Small tables with named rows and columns. After each table, cells are looked up by row and column.

zopud
|  | punitul | tak | lumimum | tul | sidunik | tagi | mor | rivepo | vod |
|---|---|---|---|---|---|---|---|---|---|
| fefur | 285 | 767 | 312 | 383 | 546 | 59 | 872 | 523 | 748 |
| pof | 334 | 645 | 310 | 529 | 602 | 177 | 874 | 552 | 648 |
| kiloto | 306 | 687 | 296 | 477 | 583 | 117 | 885 | 540 | 683 |
| dimilen | 351 | 630 | 322 | 550 | 609 | 210 | 864 | 559 | 635 |
| gereto | 286 | 795 | 328 | 353 | 533 | 52 | 860 | 520 | 770 |
| pup | 291 | 821 | 347 | 326 | 521 | 53 | 843 | 517 | 791 |
| zurogut | 288 | 739 | 302 | 415 | 559 | 73 | 881 | 528 | 725 |
| pavav | 295 | 712 | 296 | 446 | 572 | 92 | 885 | 534 | 704 |
| daf | 319 | 664 | 301 | 505 | 593 | 146 | 881 | 546 | 664 |
| lopav | 314 | 863 | 393 | 283 | 502 | 73 | 804 | 515 | 824 |
| sazel | 301 | 844 | 370 | 302 | 510 | 60 | 825 | 515 | 809 |

What is the tak of pup in zopud?
821
What is the rivepo of pavav in zopud?
534
What is the vod of lopav in zopud?
824
What is the punitul of zurogut in zopud?
288
What is the tagi of pof in zopud?
177
What is the punitul of pup in zopud?
291
What is the tul of daf in zopud?
505
What is the punitul of pof in zopud?
334
What is the sidunik of zurogut in zopud?
559
What is the tul of dimilen in zopud?
550
What is the rivepo of daf in zopud?
546
What is the mor of pavav in zopud?
885
What is the punitul of sazel in zopud?
301
What is the tak of kiloto in zopud?
687
What is the sidunik of kiloto in zopud?
583
What is the punitul of fefur in zopud?
285
What is the mor of gereto in zopud?
860
What is the rivepo of gereto in zopud?
520
What is the lumimum of kiloto in zopud?
296

gib:
           pas  suneral
rame     25.31   -42.86
farado   75.37   -25.30
maris    59.70     0.86
rotodu   77.34   -17.38
fegit   -83.23    -1.35

maris, pas -> 59.70
fegit, pas -> -83.23
rotodu, pas -> 77.34
maris, suneral -> 0.86
rotodu, suneral -> -17.38
farado, pas -> 75.37
fegit, suneral -> -1.35
rame, suneral -> -42.86
rame, pas -> 25.31
farado, suneral -> -25.30

siremos =
          gilu   naku  zolin    lis   nim    nul  bavov    gan  fediton   zep
tam       44.4  -36.9   42.0   53.6  -3.2   46.6   -3.8   10.2    -15.6  37.8
davider   25.6  -32.1   78.9   40.8   1.5   24.9   -3.5   33.5     -2.7  19.4
demasod   -2.5   41.2   33.1  -25.3  42.1  -16.3   41.8   62.3     43.3  -9.8
ludafip  -13.9   79.1    9.9  -14.4  48.0   -9.3   41.6   38.0     52.4   1.0
tenur     43.5  -39.3   32.8   54.6  -0.2   51.2   -4.5   -7.0     -6.2  46.0
dukig     42.7   43.6  -61.4   34.5   7.3   45.4    5.5  -32.5     18.5  56.5

gilu of ludafip: -13.9
zep of tenur: 46.0
gilu of dukig: 42.7
zep of tam: 37.8
zolin of tenur: 32.8
lis of tenur: 54.6
bavov of davider: -3.5
gan of ludafip: 38.0
zolin of tam: 42.0
zep of demasod: -9.8
bavov of ludafip: 41.6

bifu:
fields: busove, pil, vugepo, gumigap, vipilo, voved, nenika
vagapun: [6724, 1810, 1840, 1723, 4041, 3111, 4745]
kesuv: [2286, 6986, 2819, 4200, 4724, 800, 2233]
fegeguv: [3127, 6491, 2537, 3454, 5103, 2232, 3547]
nof: [6021, 4757, 3509, 2053, 1607, 4935, 5265]
lufugiz: [6513, 2806, 2689, 3859, 3448, 4443, 3107]
bamibo: [1976, 7119, 2022, 3437, 4925, 1203, 3094]
rugo: [2816, 7694, 3973, 3706, 5281, 1944, 3083]
dil: [2103, 7612, 2947, 3391, 5201, 927, 3554]

What is the pil of kesuv in bifu?
6986
What is the pil of fegeguv in bifu?
6491
What is the gumigap of dil in bifu?
3391
What is the gumigap of fegeguv in bifu?
3454
What is the vipilo of nof in bifu?
1607
What is the gumigap of bamibo in bifu?
3437
What is the gumigap of vagapun in bifu?
1723
What is the busove of lufugiz in bifu?
6513
What is the busove of fegeguv in bifu?
3127
What is the vugepo of lufugiz in bifu?
2689
What is the busove of kesuv in bifu?
2286
What is the voved of rugo in bifu?
1944
What is the voved of bamibo in bifu?
1203
What is the nenika of lufugiz in bifu?
3107
What is the nenika of fegeguv in bifu?
3547
What is the gumigap of nof in bifu?
2053
What is the vipilo of rugo in bifu?
5281

Table pamez
|  | fepef | nukemi | surude | tif | bab |
|---|---|---|---|---|---|
| dud | 201 | 136 | 115 | 194 | 140 |
| nive | 95 | 190 | 158 | 108 | 141 |
| boto | 96 | 207 | 179 | 98 | 129 |
| kone | 211 | 97 | 46 | 204 | 186 |
| tazek | 231 | 122 | 120 | 216 | 145 |
| batobi | 109 | 222 | 219 | 76 | 86 |
| goz | 204 | 130 | 112 | 190 | 144 |
| purodi | 90 | 213 | 177 | 83 | 108 |
| denuk | 192 | 129 | 112 | 193 | 141 |
| vukamed | 223 | 85 | 90 | 207 | 186 |
| tatin | 207 | 149 | 106 | 196 | 141 |
| reg | 93 | 189 | 140 | 106 | 138 |

What is the nukemi of purodi in pamez?
213
What is the bab of reg in pamez?
138
What is the fepef of denuk in pamez?
192
What is the nukemi of denuk in pamez?
129
What is the tif of dud in pamez?
194
What is the surude of nive in pamez?
158
What is the fepef of purodi in pamez?
90
What is the nukemi of kone in pamez?
97
What is the surude of purodi in pamez?
177
What is the nukemi of goz in pamez?
130
What is the tif of vukamed in pamez?
207
What is the fepef of dud in pamez?
201
What is the bab of kone in pamez?
186
What is the tif of reg in pamez?
106

Table gavota
        rala  teli  vidu
baz      117   174   117
nopa     177    58   176
zul       41   251    38
tibuk    218    27   219
riz      221    33   222
tivof    171    70   170
topos    159    93   158
suz      146   100   145
lalefa   151   139   151
vepano   201    77   203
barag    188    44   187

What is the teli of baz in gavota? 174
What is the vidu of zul in gavota? 38
What is the teli of topos in gavota? 93
What is the vidu of tibuk in gavota? 219
What is the vidu of vepano in gavota? 203
What is the vidu of lalefa in gavota? 151
What is the teli of nopa in gavota? 58
What is the rala of barag in gavota? 188
What is the rala of tibuk in gavota? 218
What is the vidu of topos in gavota? 158
What is the vidu of suz in gavota? 145
What is the teli of suz in gavota? 100
What is the teli of tivof in gavota? 70
What is the rala of baz in gavota? 117
What is the vidu of riz in gavota? 222
What is the teli of tibuk in gavota? 27
What is the rala of riz in gavota? 221
Row with the largest vidu: riz

ruted =
columns: fusas, rinefi, subaseg, beg
vebuzut: [-34.940, 63.215, -41.607, 69.570]
bapagef: [-73.203, 57.073, 6.027, 27.345]
pibovag: [81.519, -0.470, 28.115, 17.004]
ral: [-85.296, -13.965, 32.079, -35.377]
liram: [-80.835, -15.782, 11.720, -23.499]
kovu: [33.382, 14.024, -53.042, 51.368]
petozuv: [-12.818, -23.821, 3.755, -30.585]
rogaf: [58.947, -21.007, 58.843, -35.162]
katis: [9.185, -10.302, -53.090, -1.979]
korosu: [-67.707, 54.881, 10.856, 26.546]
fonezet: [-65.405, -26.304, 43.175, -36.446]
sol: [-80.427, 40.478, 0.683, 21.606]

petozuv, subaseg => 3.755
kovu, subaseg => -53.042
fonezet, rinefi => -26.304
pibovag, beg => 17.004
ral, beg => -35.377
ral, rinefi => -13.965
katis, subaseg => -53.090
kovu, beg => 51.368
petozuv, beg => -30.585
bapagef, beg => 27.345
ral, fusas => -85.296
petozuv, fusas => -12.818
vebuzut, subaseg => -41.607
katis, beg => -1.979

